Each row has a class, written after it.
[-99 -205 49 -138 292 200 -43 -352 -236 -379 -440 80 -201 -63 -234 -9 47 -379 283 -242 -259 250 173 276 148 -62 -4 60 -29 240 10 -50 -132 -77 32 150 -48 -271 187 253 200]
K726
[-60 340 27 -125 -353 -91 226 281 63 166 117 274 33 111 -389 200 -9 33 -430 113 30 -9 -118 -118 -38 -143 -257 209 113 -13 -35 -164 121 -165 119 46 -185 88 -132 -321 146]
K763
[-166 222 334 96 340 -375 -89 310 -144 -150 -493 254 -118 -89 -280 -353 -3 -243 424 -110 -230 -70 97 113 172 -658 -345 396 -32 -517 217 375 267 341 -276 60 31 -180 -208 78 -341]
K818
[-181 85 -217 -178 190 -102 -233 128 -46 36 5 -96 57 293 -146 -289 194 138 44 -128 303 -46 -71 166 -97 -90 -5 186 -25 -63 163 214 -178 216 -267 -189 -289 -74 -23 -26 99]
K818
[-23 325 -209 -76 -125 152 -124 102 -100 466 -148 -109 -170 388 146 69 -64 14 102 171 61 -150 79 159 -413 12 283 208 159 -267 -209 -68 163 306 -121 151 -163 -2 69 270 243]
K726
[49 -117 -99 38 -296 -56 195 385 3 -346 311 381 -78 247 -331 -84 -35 245 -115 204 61 167 -5 -68 149 -274 53 282 -157 68 129 -97 78 114 164 24 46 -156 -197 -353 114]
K846
[-3 4 72 148 -168 53 -114 56 189 -331 103 33 -47 16 -266 216 263 132 308 -350 5 247 -7 -87 259 -891 224 468 -124 195 -229 -267 17 113 78 58 177 -193 -258 -358 -193]
K846
[-152 -173 -45 474 504 -166 -198 190 40 -45 436 -71 75 -452 -14 331 132 90 -76 -230 -258 340 -344 92 -89 -296 87 -233 -71 86 -523 112 -85 7 127 -59 526 -87 -37 164 -899]
K653
[-211 52 -2 47 150 -135 154 8 -176 -58 336 116 198 -199 -468 60 -126 -26 221 20 113 -24 -203 -162 87 -128 20 -147 -199 200 -62 12 97 -58 274 -218 183 128 -93 -366 -89]
K726
[-86 6 34 373 298 53 87 17 42 -364 432 133 167 -59 -129 -7 167 15 -230 -179 191 420 -86 -47 54 141 -47 96 -112 231 -234 17 -82 26 228 -145 212 423 62 -352 -303]
K174
[247 156 19 178 -193 -309 -68 209 -33 383 107 -66 -137 -132 90 -259 -499 -224 -140 -80 54 119 119 -9 257 -147 193 -91 137 -219 132 136 86 398 -211 131 -133 -269 -109 330 68]
K818
[-129 89 109 -430 -221 398 -29 -364 -294 132 -144 52 -180 325 -216 210 146 114 230 236 205 -66 -10 103 -353 101 317 26 -21 154 206 -226 -108 84 -207 79 33 14 97 168 142]
K290
[-457 184 81 20 299 -491 -269 -65 -100 -46 223 2 -74 156 221 -221 90 -153 171 -7 -224 -16 232 103 -326 -253 -224 -268 31 -399 -292 -299 396 53 -171 -42 53 -481 104 -52 243]
K174
[233 -11 40 153 -190 -317 38 -23 33 372 -45 54 -101 -126 -358 -328 -182 -289 138 -72 -197 -97 -129 29 -52 -486 417 34 79 -74 -201 105 334 248 -174 -81 -67 -124 -77 164 407]
K818
[80 445 -100 123 -59 195 97 121 -250 -37 194 14 -147 318 31 -112 203 166 -47 -321 -153 -80 196 -259 464 -200 -392 -428 -405 712 85 -420 46 -117 -202 -319 -124 -220 -13 -315 200]
K846
[-106 116 -99 -119 -141 400 -10 87 -248 -346 128 353 -83 244 -514 71 109 -144 188 -216 325 82 39 79 247 -267 -382 330 -321 -13 286 196 13 324 89 -41 -18 -122 -89 -337 -283]
K595
[113 78 153 317 19 -129 -478 254 154 -71 -43 -89 1 -65 0 -210 -10 197 110 -144 -228 70 323 -25 -242 -352 330 262 247 -455 -246 122 10 270 -64 121 -239 3 161 132 -122]
K653
[37 143 -125 104 -23 -111 -66 -16 -48 136 420 155 -161 -223 -115 -53 -276 -182 28 -6 284 324 208 276 278 119 526 -52 62 -66 -3 231 100 266 -27 188 186 239 -56 67 48]
K726
[25 -81 -134 76 -124 -284 -167 116 157 122 30 13 -205 88 267 -615 -155 -109 36 -196 -136 168 14 193 -146 -301 25 -23 43 -105 -128 196 88 50 238 -118 -285 -97 -20 -31 139]
K208
[-49 14 -173 -158 178 -195 218 232 -13 -281 -297 336 276 252 123 -19 192 250 -590 -16 93 304 138 31 417 -16 -296 -7 -242 95 562 357 -177 267 -280 122 44 36 -216 72 165]
K568
[-34 0 -5 98 393 -444 -154 -151 238 11 264 194 86 133 278 215 243 -43 -46 3 -336 -82 -87 237 -115 -222 -465 -190 12 71 -296 -364 60 -380 -143 -94 36 -221 166 -166 106]
K516
[-251 35 -86 -271 97 59 120 62 226 -39 112 -104 43 111 302 188 196 20 -357 173 70 75 99 -236 -57 -64 35 -220 112 88 -225 -298 -219 -204 63 7 -22 -389 125 318 248]
K568
[-145 -129 16 -233 -206 164 464 118 90 -304 -98 -52 -282 241 -393 130 91 -113 -154 -51 46 262 -243 18 35 -209 94 213 -107 7 -20 -406 -71 -75 251 -81 6 -210 -130 -337 45]
K726
[-180 149 186 -125 -524 219 64 45 111 -158 -24 -147 -302 192 -261 72 267 64 -69 -125 304 -36 35 -279 198 -556 -66 138 23 114 -94 -382 -185 -131 108 -237 -34 -210 -116 -630 -308]
K818
[205 49 5 114 -54 23 -84 299 -83 52 -225 -8 -37 -3 29 117 177 30 360 -99 -274 25 113 565 393 -27 180 440 123 -173 -58 -19 78 174 -549 71 -106 18 203 400 -202]
K763
[15 -301 37 6 24 -17 84 14 145 105 -180 -45 366 -447 -170 -222 -160 -5 256 240 37 -278 -84 -230 -217 -71 515 12 14 -320 -4 134 180 107 -30 -72 -143 -70 -277 165 -79]
K290
[-147 -174 -23 294 279 16 279 -170 159 -151 119 -149 24 -108 291 144 116 -211 277 -139 0 -157 243 183 -54 116 -639 -187 217 3 -240 -112 -21 -260 136 -48 235 -46 21 -145 -73]
K516
[132 375 227 -332 50 -50 252 -292 -76 227 -212 115 93 14 -271 -28 247 -295 182 93 170 -136 -33 222 -247 -134 245 77 74 113 190 -91 21 84 -355 169 -80 53 13 165 373]
K290
[-270 44 144 36 62 73 -73 -17 -150 -512 -280 9 218 -21 -343 339 449 -145 -203 -183 -17 227 67 -166 183 -346 -245 89 -197 -14 -71 -285 64 124 137 -35 -125 -68 -46 -347 -126]
K846
[-261 73 -78 245 197 305 -112 -6 -312 -254 198 -99 122 -36 -95 -150 309 -255 93 268 106 53 27 68 28 -40 -137 191 91 27 -234 -129 96 -64 -108 -251 243 -60 11 225 -380]
K290
[245 -38 -400 380 -4 -191 -42 237 156 405 -202 -158 105 -1 -72 250 -304 -6 52 335 -135 83 -30 177 107 -89 793 298 150 -453 -163 114 209 189 -172 -62 -423 -238 -23 536 -44]
K174
[44 180 -160 210 307 -84 -249 45 40 -244 60 -404 140 -14 -98 -13 -96 40 540 74 22 154 259 0 -74 -386 626 245 30 -104 -262 70 132 299 -45 -10 -449 -97 180 297 284]
K208
[-146 -21 28 42 -186 168 355 145 255 -389 -168 44 278 18 -35 376 126 187 8 95 59 396 27 136 -373 12 160 607 217 202 -323 -449 -277 37 104 59 -216 410 -72 -420 -227]
K653
[-67 198 -40 -158 -171 468 529 120 133 -314 -138 -290 -64 144 14 269 245 -122 110 -19 278 231 -138 63 -469 -76 -74 371 97 479 -87 -466 -282 -91 338 -48 -271 82 -197 -266 -133]
K290
[199 -179 -299 92 -183 -60 180 78 178 29 -233 -19 8 40 -124 434 -24 293 -146 131 -152 42 -94 279 338 -432 438 -126 -102 221 -115 148 -124 -239 28 135 -192 -222 -93 -135 73]
K290
[-214 102 71 -79 74 342 22 -38 -292 -140 -201 111 -50 116 -401 -76 163 -137 3 164 74 -107 115 -119 -226 -41 -6 -160 -162 19 83 -369 236 -206 184 -198 -255 -200 -38 51 -156]
K726
[7 -81 -302 -293 185 -89 117 -97 210 93 135 -104 211 151 -96 -123 -278 330 173 24 161 126 -183 -172 -489 263 143 332 91 -86 -58 196 -118 320 -165 -159 -279 281 169 241 59]
K174
[-137 127 -176 203 251 -445 -21 22 -258 -72 56 339 -91 31 -153 -148 -162 -18 64 307 -50 127 270 -114 123 -73 112 -40 -43 153 -214 -63 120 311 -192 -200 -39 -114 197 -210 60]
K726
[133 170 -320 185 49 -306 -276 214 163 309 16 221 -43 -95 -205 29 -114 45 -90 -188 -36 3 -59 374 60 -697 66 -24 113 149 -177 525 -20 76 -366 -90 -335 -30 11 260 -284]
K595
[-264 338 205 329 432 -229 -323 252 -108 -131 246 -59 -8 -208 289 245 -15 -52 -100 29 -164 193 -107 -74 -145 -107 -178 -382 -89 37 -294 -53 -6 -27 95 -83 -37 4 113 -71 -590]
K653
[-27 101 3 137 118 -407 46 198 -73 -110 156 -76 255 41 -79 256 -70 175 -195 351 29 296 -104 194 -249 -93 367 67 169 -10 -42 35 -208 140 -54 176 149 -48 124 73 13]
K595
[174 195 -144 173 -159 -96 -79 67 -168 -96 112 -55 -199 112 -248 -273 -337 176 55 -66 26 292 231 16 148 -353 -19 -63 -54 95 300 170 84 284 -159 -140 -442 -74 -64 76 -72]
K290
[-7 -294 17 53 16 248 -114 -124 -166 -402 -362 -161 -279 26 285 -52 40 -168 -4 -77 -234 -32 244 252 20 290 -723 -51 65 -240 2 -106 169 -6 38 57 -50 6 93 34 -297]
K726
[-166 -395 -84 36 329 -62 -40 -356 48 -378 87 175 371 -300 -198 200 15 -150 116 139 280 189 -406 -322 178 -44 190 172 -220 321 103 313 183 -117 55 -134 611 221 -381 84 -233]
K763
[-244 272 199 331 152 64 10 205 109 -151 -220 -181 -269 18 -21 28 66 -245 91 -218 -405 -143 225 84 -155 -243 -608 147 333 -410 -265 -62 79 -113 -357 -50 -74 -197 27 -69 -123]
K818
[-224 201 107 -30 198 -176 84 123 -251 -279 -64 83 -61 14 -459 -139 263 -174 257 36 -229 -139 -130 -248 172 -508 -641 297 -131 302 -126 -509 -14 -22 -112 -473 -77 -426 -49 -465 -272]
K818
[130 -380 -2 -106 -14 -70 234 -141 -103 -270 362 170 194 -313 -264 -429 -187 -85 -133 199 186 15 -38 -65 -45 348 -405 -64 142 42 226 380 205 -68 225 24 257 410 -53 256 121]
K290
[-177 -283 306 37 -1 -246 61 283 22 -608 -331 -32 40 183 -58 -1 381 389 -123 -175 -87 183 -407 -44 -179 80 32 131 -233 189 118 -155 72 -249 162 -166 -315 89 -89 -551 152]
K653
[386 -225 -178 33 -207 105 -33 185 82 22 -98 -121 106 -128 -123 -141 -230 123 -130 129 56 68 106 254 -165 -177 37 268 240 -216 46 108 -93 281 121 267 -590 -167 -80 439 -227]
K653
[-118 515 418 86 129 46 -27 -62 -91 -99 -151 -75 -101 68 -30 -189 391 -172 197 29 -18 135 67 237 -85 -525 46 89 49 290 -93 -352 -43 -110 50 -77 -158 177 16 -88 -34]
K595
[5 326 228 150 36 186 -122 542 76 -436 247 -118 110 -30 -277 35 312 -12 213 205 15 -128 -143 -29 -286 -803 105 321 -95 -89 18 -234 122 -97 266 -49 -61 -156 -360 -192 -359]
K290
[-60 -276 241 -47 56 413 5 -117 -11 -676 -105 -181 246 67 144 4 179 130 45 -6 -75 277 -359 -328 310 165 -104 298 -346 -159 101 134 212 -55 47 51 90 45 -46 81 -21]
K818
[-187 2 292 -255 -269 169 -160 298 -136 -320 139 11 -204 243 -299 94 -83 109 -295 -164 8 -263 -46 133 178 -466 -513 -155 -84 -170 -186 -212 -38 -245 225 233 27 -104 134 -472 -153]
K726
[-121 420 418 42 -60 133 -247 64 -126 -236 224 -165 -175 204 -221 -431 86 157 108 -160 -105 83 -52 -404 -157 -424 -361 250 47 39 -75 -142 191 -17 16 -168 -229 99 104 -9 94]
K763
[-279 85 150 146 107 19 -284 -199 -333 -286 -322 44 -338 140 -188 -219 -87 -169 514 -205 -275 157 -215 -152 -131 -37 -285 172 -150 165 201 115 373 -19 -261 -374 -408 -65 -38 77 146]
K846
[-118 -184 168 -30 35 -195 27 299 107 -287 -83 329 -136 -38 -210 64 213 -182 79 67 -113 112 -155 153 -302 -240 -122 442 66 -260 5 -127 136 184 -19 -70 -144 -144 -40 10 -166]
K208
[86 427 79 -211 -139 202 600 -289 -105 -9 -45 206 -130 69 -388 283 -24 -297 188 376 59 98 208 74 -120 176 -188 217 102 203 44 -586 -52 71 -65 15 -54 257 65 -263 -79]
K846
[111 -292 98 -190 160 -75 234 8 -93 -366 -492 180 162 14 -144 -84 200 91 36 -78 -11 -37 -11 118 241 170 -225 99 -217 113 321 100 -63 202 -328 -71 -96 183 57 -84 -87]
K818
[-208 184 73 166 -28 -151 -66 159 -26 -158 546 -254 -51 183 -24 185 -9 146 -274 -198 83 210 -374 -393 267 -79 -325 -57 -238 68 -140 -375 75 -44 28 -285 106 -174 -74 -571 -194]
K763
[-230 306 45 297 105 72 80 125 -21 -94 -21 44 -177 97 328 136 314 -421 -145 -94 -16 213 151 45 -136 123 -376 -157 4 -67 -28 -114 200 -68 172 -185 21 49 -9 -41 -157]
K208
[-22 209 74 -106 -188 -337 203 334 -198 69 -69 263 -241 64 -420 96 -68 -190 67 342 -236 -164 35 329 -435 -318 88 -9 137 -131 67 -204 48 63 -253 68 203 -424 -63 -135 -137]
K818
[4 59 188 -277 -207 277 213 -104 -302 -58 111 51 -351 297 -266 -17 95 -21 -38 -25 133 95 -263 316 108 115 0 -31 -179 248 -2 -92 -207 -4 -37 12 319 252 266 -240 -182]
K208
[-83 -236 126 -124 0 356 29 -231 -119 -500 -36 130 -171 237 -257 -43 203 77 29 -151 232 135 -148 -44 -313 102 -61 157 -200 344 -82 -109 -27 -86 147 -75 297 312 51 -370 -260]
K516
[154 57 -248 11 -25 -10 -125 222 -193 -48 -21 1 -60 78 -351 -306 121 207 152 -371 219 230 -49 315 267 -336 289 612 -55 371 -71 411 -397 605 -108 157 17 84 -48 -299 -1]
K763
[108 116 -61 23 18 -366 -47 458 99 112 -479 -72 237 -48 -309 -20 333 79 352 98 -307 -221 -17 328 147 -626 348 526 152 -219 -73 -45 210 34 -304 -181 -425 -101 -28 306 135]
K595
[-8 146 -97 241 10 -32 121 -60 -260 -10 100 180 -10 -67 -253 -172 -289 261 340 309 317 177 -271 -74 -196 169 248 275 -137 234 393 276 84 270 -276 -155 -223 -37 -378 -227 -336]
K726
[-78 40 347 -137 115 201 -122 -214 207 -293 50 10 172 -82 -112 -100 132 44 260 -12 149 85 136 -319 172 -268 290 324 44 -11 74 -160 -111 -229 116 47 73 23 -22 117 10]
K174
[-292 99 370 12 -441 9 272 86 -94 -57 132 -31 -402 268 -185 -328 187 248 -114 -503 -88 146 -102 54 -21 -313 -495 46 101 124 -157 -194 75 85 -350 -107 227 97 -53 -405 118]
K818
[-282 343 335 -155 13 44 43 198 76 -324 68 85 -280 213 -5 -363 98 138 -18 -14 83 256 288 -88 -592 -138 71 80 36 -99 21 -334 -13 276 -60 64 -321 3 -31 -294 107]
K763
[-137 61 75 -141 -173 -180 42 -91 -157 -11 248 146 -38 62 -331 57 -301 104 119 174 305 157 -75 -178 103 155 355 168 -7 -34 9 81 -55 177 -18 20 219 98 151 -290 60]
K595
[115 198 -52 410 213 -127 0 143 -81 28 329 333 -20 -150 -341 -49 47 311 -75 162 138 201 -358 -369 225 -264 359 22 -435 391 75 318 314 152 103 -256 16 170 -347 -176 -311]
K174
[-20 -303 -201 -376 210 -330 -67 -277 137 132 137 55 261 -30 19 -65 -182 -164 -159 207 88 39 -219 -94 -111 7 69 -57 87 -19 -126 54 -101 -125 258 8 43 -157 172 380 195]
K174
[308 -21 -140 -42 -49 85 263 62 -28 -56 -249 474 -226 12 -133 209 -246 11 -144 66 253 462 36 143 167 410 472 178 -241 281 364 124 -64 493 -316 10 -80 409 -39 69 -421]
K595
[91 -268 97 -142 134 116 238 83 141 -333 -471 161 110 -158 -506 -24 211 -12 181 9 178 -131 -204 -32 -156 -300 56 599 -47 72 -18 3 -269 330 -82 -38 -266 17 -158 -289 -394]
K653
[-146 21 131 -66 126 -276 89 -31 281 -80 86 40 -270 225 136 122 -146 -45 -108 206 -319 -48 86 213 -365 -158 -216 -355 55 -85 -275 -473 117 -395 320 85 -214 -38 77 -371 355]
K763
[34 -387 34 -77 -296 288 301 -21 73 -318 -23 -14 -69 153 -142 76 222 -147 44 157 -9 224 -330 142 -67 72 -145 635 56 -202 76 -305 2 83 83 -93 142 -151 -145 27 -162]
K568
[145 -128 -221 71 103 -43 -43 152 121 -21 -141 -55 383 45 -79 601 66 70 -288 106 -102 -52 -173 55 212 -52 405 -143 -225 -73 -155 -58 -96 -212 161 84 -128 -292 132 -95 -10]
K595
[58 -98 66 1 89 -159 32 37 -23 -74 37 40 359 -202 204 -22 244 206 11 -142 -235 -26 -53 117 -82 -94 -92 -104 -22 171 -330 -187 129 -92 -117 110 171 -6 110 42 -145]
K726
[352 -236 -14 -10 -94 -291 -304 -174 -19 171 -214 -156 -354 -22 149 -183 -409 -132 -11 -333 -139 86 -9 120 287 133 346 -498 -192 -172 224 410 143 107 -71 10 25 24 144 170 0]
K818
[200 -97 -290 73 -168 47 205 332 147 -150 -141 130 204 -2 106 106 -21 -310 -155 305 77 135 -98 234 52 -113 124 326 110 19 134 153 -316 337 -279 -152 -190 -85 -83 183 -302]
K653
[159 226 -158 253 -118 -400 -157 289 151 -52 223 291 350 -30 -25 311 -232 -123 56 178 -94 195 49 37 30 -522 463 24 -142 -36 45 267 216 222 194 13 -4 177 -150 -94 207]
K568
[-80 62 -11 -24 62 -12 58 -381 46 117 -85 -360 -117 -39 136 511 -217 -113 -70 52 -108 -19 -94 -35 -174 451 96 -314 128 -70 -195 -24 -248 -344 100 98 361 27 189 -278 -150]
K174
[67 38 171 -53 107 -47 211 -93 23 -287 -82 -156 -330 65 -28 54 -200 -239 177 -30 -196 53 44 71 -453 -163 -240 -51 -68 -75 -105 -431 159 96 174 153 83 -218 -96 -223 -99]
K568
[270 -2 -12 341 -146 72 306 374 -49 192 -130 278 -347 -168 -588 43 -218 35 158 -392 86 -37 192 185 342 -24 516 55 -75 74 476 415 -155 250 -162 127 304 -90 -346 -183 -82]
K595
[290 -123 79 -69 184 -265 90 -330 122 -115 -136 472 -171 -68 -612 278 67 -422 -130 26 -155 89 -53 -59 133 -522 142 77 -222 -131 -77 -175 221 14 48 86 563 -123 -34 -200 -368]
K290
